Below are the code and all the weights of a small trained network. Each question names an input and a class and asks about switching units off, where a switched-off unit gives its printed mean instead of its output.

import numpy as np


def w(rows, s, z=0):
    codes = np.array(rows[::2]) - 128.0
    scale = np.full(codes.shape[1], s)
    scale[-1] = z or s
    return codes * scale


def f(y):
    return np.maximum(y, 0)


def log_softmax(a):
    a = a - a.max(-1, keepdims=True)
    return a - np.log(np.exp(a).sum(-1, keepdims=True))


def net(x, mask):
    res = np.array(x, float).reshape(1, 5) / 4 @ E
    y = f(res @ A[0][:, :-1].T + A[0][:, -1])
    res = res + np.where(mask, y, B[0][:, -1]) @ B[0][:, :-1]
    return log_softmax(res[-1] @ U[:, :-1].T + U[:, -1])


A, B = {}, {}
E = w([
[149,141,208,48,167,95],'x0',
[148,145,104,178,137,114],'x1',
[180,66,183,117,95,184],'x2',
[174,162,90,55,111,148],'x3',
[126,251,148,186,91,158],'x4',
],0.011)
A[0] = w([
[176,140,134,100,145,90,106],'n1',
[187,174,158,99,181,86,62],'n2',
[174,41,74,102,137,91,77],'n3',
[6,164,85,119,162,75,102],'n4',
[114,123,99,155,61,147,90],'n5',
[159,142,151,117,142,126,99],'n6',
[81,111,176,165,139,136,105],'n7',
[77,106,110,142,94,167,80],'n8',
[110,103,159,85,138,112,190],'n9',
[176,85,187,172,101,179,79],'n10',
[113,122,129,106,109,113,70],'n11',
[72,111,163,165,140,137,110],'n12',
[92,200,201,165,92,182,95],'n13',
[97,107,77,136,81,146,69],'n14',
[154,129,233,134,156,58,70],'n15',
[90,62,140,143,165,106,139],'n16',
[215,99,144,131,125,158,38],'n17',
[202,163,53,48,110,163,247],'n18',
[88,103,98,144,132,164,100],'n19',
[106,112,116,100,76,118,73],'n20',
[118,121,92,133,118,160,89],'n21',
[98,121,202,179,142,95,198],'n22',
[130,171,158,152,79,129,5],'n23',
[120,106,155,95,88,120,94],'n24',
[119,92,188,159,108,159,61],'n25',
[179,102,145,147,111,180,65],'n26',
[99,127,130,97,110,149,60],'n27',
],0.014,0.0026)
B[0] = w([
[110,135,103,133,133,165,175],'n1',
[95,128,98,87,126,194,201],'n2',
[158,175,250,151,178,154,240],'n3',
[174,149,84,41,137,35,243],'n4',
[91,97,128,59,104,182,184],'n5',
[123,112,103,129,136,159,157],'n6',
[113,109,97,181,85,81,185],'n7',
[107,141,105,119,139,199,171],'n8',
[145,153,127,142,131,133,210],'n9',
[144,152,79,58,148,53,205],'n10',
[111,152,121,121,143,119,143],'n11',
[103,76,103,182,67,111,184],'n12',
[174,126,239,166,203,138,232],'n13',
[97,158,119,105,148,199,178],'n14',
[88,140,75,98,116,221,225],'n15',
[163,131,198,190,139,144,219],'n16',
[114,150,89,100,133,67,183],'n17',
[113,40,121,234,62,66,248],'n18',
[110,139,122,109,105,187,170],'n19',
[116,139,134,130,132,124,150],'n20',
[116,137,102,121,150,171,160],'n21',
[118,71,116,174,60,130,215],'n22',
[158,152,187,130,166,136,178],'n23',
[129,138,119,139,129,124,171],'n24',
[143,127,89,106,128,64,183],'n25',
[118,172,84,87,118,83,179],'n26',
[124,140,105,121,143,128,145],'n27',
],0.016,0.011)
U = w([
[148,156,225,169,205,156,96],'0',
[129,162,91,76,168,66,85],'1',
[87,89,135,206,98,134,253],'2',
[65,145,104,117,152,248,66],'3',
],0.012,0.004)

Each question gives the input, the list of numbers given to net, and the class t.
The units are the neurons (one row each of A and B). Each row of codes is followed by its name. A weight is (code - 128) times the scale printed after its matrix; where a second scale follows, it is the last column's (A, B and U).
mask holds one flag per neuron, in row order. A switched-off neuron (its flag False) gives its mean, the last column of its row in B, instead of its output. The means were averaged over made-up inputs and are rounded, as every weight is.
A unit's drop is (log p(t) with every unit on - log p(t) with that unit switched off) / (log p(t) with every unit on - log p(t) with every unit switched off).
most important unit: the unit with the biggest drop
top k neurons: the k neurons with the biggest drops, biggest first
drop when u is switched off: that unit's drop, to one decimal
input [0,8,5,4,-6], class 0: most important unit => n3
input [-7,1,-8,-6,-7], class 1: top 2 neurons => (n4 n13)
input [4,-4,5,-7,3], class 2: top 2 neurons => (n22 n4)
input [4,1,4,3,-3], class 1: top 2 neurons => (n13 n17)
input [8,-6,5,5,-5], class 3: top 2 neurons => (n15 n2)
input [6,6,-1,6,-6], class 0: top 2 neurons => (n3 n22)
input [3,-3,2,0,1], class 3: top 2 neurons => (n4 n18)
input [5,-6,-2,-4,1], class 3: top 3 neurons => (n18 n15 n2)
input [8,4,0,-6,5], class 3: top 2 neurons => (n15 n18)
input [0,1,3,-3,-2], class 1: top 2 neurons => (n18 n10)
input [-8,-2,7,-6,8], class 0: top 3 neurons => (n13 n23 n15)
input [-4,2,-6,8,-7], class 2: top 4 neurons => (n18 n13 n23 n16)
input [-5,1,-7,-7,6], class 1: drop when n22 is switched off => -0.1
input [4,1,8,-5,1], class 1: most important unit => n10
input [4,2,-8,-4,6], class 1: drop when n3 is switched off => 0.8
input [-3,0,-4,-2,-4], class 0: drop when n25 is switched off => 0.2
